In the rows, zero is written as 128.
Two labels a row
[119 139 161  99 115 182 160 119  95 156 104  91 148 113 141  64 142 175
  96 142 134 122 171 102 118 145 115 128 104 130 165 165 125 127 148 158
 203 136 123] : (53) D
[133 122 147 129 142  95 136 145 113 138 140 174 114 132  99 122 122 141
 138 141 129  93 116 128 124 103 126 120 114  99 152 145  87 114 129 124
 126 133 125] : (53) D
[149 130 138 133 129 128 154 145 126 144 123 143 137 145 118 150  95 101
 120 125 122 120 144 126 123 153 126 115 114 101 134 141 127 133 166 127
 154 134 145] : (46) D
[150 116 142 114 138 153 162 137 125 111 118 119 150 126 142 109 131 165
 120 170 122 133 157 113 143 147  98 137 121 111 142 142 122 139 135 124
 174 121  36] : (46) D
[150 103 160 114 141  77 166 161 164 147 152 144 110 135  81 139  94 104
 142 135 129  90 112 130 119 112 142 104  90  69 152 147  88 101 147 107
 160 120 144] : (53) D
[155  93 175 141 147  93 168 172 115 175 151 149 102  97  68 135 100 152
 149 118 127 106 102  82 144  81 144 113  88  81 169 153 107  99 124 124
 154 116 173] : (46) D
[167 135 124 127 132 119 133 168 121 150 134 177 130 132 142 150 120  56
 109 136  98  91 130 148 103 161 150 118 114  89 116 125  95 134 171 157
 140 107 145] : (53) D
[ 87 101 197 123 166  68 143 186  62 116 164 139 112  86  25  58 139 165
 190 118 163 115  84  51 139   4 173  72  90  70 206 180 103  60  97 131
 128 146 141] : (53) D
[121 129 166 103 137 121 126 143 107 142 151 178 109 123  96  96 124 164
 145 114 155  90 128  97 112  98 144 106 121 129 168 142 108 113 126 148
 165 164 141] : (53) D
[161 166 140 101 124 146 132 120 122 150 130 139 134 128 137  66 130 124
 112 148 114 140 147 138 118 138 142 107 102 138 144 142 136 140 190 147
 172 141 152] : (53) D
[133 130 165 125 164 135 150 132  98 134 148 130 113 113  78  90 117 198
 145 116 143 119 108  86 113  83 140  78 122  83 180 173 132 106 124 117
 194 147 127] : (46) D
[117 107 162 136 158  70 162 173 133 162 140 133 120 123  70 149 103 105
 142 143 114 110 115  93 133 106 126 110  76  66 142 140 105 103 149 142
 146 107 149] : (46) D
[144 118 143 125 122 118 162 157 129 139 136 148 133 122 120 142 118 110
 120 149 130 106 148 124 123 128 142 140 118 110 135 141 108 123 153 139
 137 107 135] : (53) D
[124 109 152 123 141  83 167 159 109 142 147 147 117 108  70 118 116 114
 141 121 119 119 105  88 127  78 134  94 104  85 159 146 101 106 148 141
 148 120 156] : (46) D
[130 123 152  96 147 126 159 153 109 147 148 115 132 124 102 130  93 141
 115 135 129 123 143 105 108 123 120 122  94 112 152 145 128 117 172 142
 154 115 128] : (46) D
[111 115 158 165 143 107 165 174 143 141 122 130 130 141 120 141  96 124
 115 123 108 125 105 115 122 114 133 159 124 112 116 113 101 129 121 115
 105  90 136] : (46) B
[147 107 161 122 151 114 164 159 131 155 109 154 102 123 114 106  97 127
 117 154 136  98 134 124 115 120 134  71 107 108 140 149 104 129 153 137
 126 129 133] : (53) D
[131 120 136 114 114  89 146 132 132 172 138 122 110 112  70  87 105 146
 145 143 147 133 120  90 122  82 122 120 124  97 160 167 116  76 148 136
 159  93 146] : (46) D
[161 108 133 150 128 109 148 168 126 154 158 154 128 118 118 109  93 102
 128 138 114 114 120  98 109 133 104 104  91 121 126 141 113 124 153 147
 175 141 146] : (46) D
[114 132 172  92 140 106 153 123 113 143 163 129 111 123  73  86 156 170
 152 117 140 125 147 145 128  72 146 103 126 126 176 179 126 101 111 141
 143 161 131] : (53) D
[120 126 155 101 139 108 165 120 104 138 132 177 105 117  93 113 135 176
 137  93 136 115 132 120 129  86 157 112 124 111 164 163 113  90 112 142
 145 134 137] : (53) D
[126 117 167 100 126  96 182 138 119 146 167 141 118 120  75 124 127 153
 129 124 135 113 119 121 119 107 150 129 124  98 158 152 108  92 103 156
 143 114 135] : (53) D
[118 114 149 157 163  78 166 165 121 133 144 145 106 114  83 119 113 130
 142 138 158 119 100 166 141  92 165  95  89  79 159 146  81 111 119 125
 154 150 154] : (46) D
[152 138 179  91 130 118 122 130 121 135 122 144 129 115 117  82 122 177
 128 136 150 148 133 135 118  99 121  86  98 111 168 157 122 103 123 150
 151 126 111] : (53) D
[103 130 157 121 132 110 133 112 128 119 136 136 129 134 112 180  71 149
 108 115 139 127  57 128 122 107 128 158 112 157 139 112 122 122 116 121
 108 103 111] : (53) B
[ 97 107 175 122 147  65 156 172 111 133 184 143  97  95  35 120 108 135
 182  82 162 118  88  95 133  45 155  79 101  80 164 172  95  72 103 148
 142  99 139] : (46) D
[124 128 169 104 137 120 162 164 116 147 133 141 122 109  85  90 127 151
 140 128 148  88 141  90 110  92 147  84 109  99 164 176 118 108 126 150
 127 137 135] : (53) D
[114  94 180 131 143  97 155 129 122 144 135 132 100 104  69 119 128 149
 156 128 153 121 136  87 141  83 139 109 101  93 150 154  97  89  96 118
 138 148 162] : (46) D
[118 122 175  33 128 116 156 137 119 192 140 132 128 121  96 119 122 136
 124 122 138 119 126  89 133 107 121 126 123 124 153 153 117 127 145 126
 162 132 125] : (46) D
[129 113 153 128 135  73 145 155 120 141 149 136  99 120  84 128 118 118
 149 112 132  86 120 104 125  91 136 110 111  87 142 162 115  89 111 147
 131 148 135] : (53) D
[165 118 149 134 111 110 150 131 124 155 132 132 130 124 105 127 123 117
 136 139 132  97 139 124 126 125 142 110  83 102 116 146 130 115 145 149
 155 133 120] : (53) D
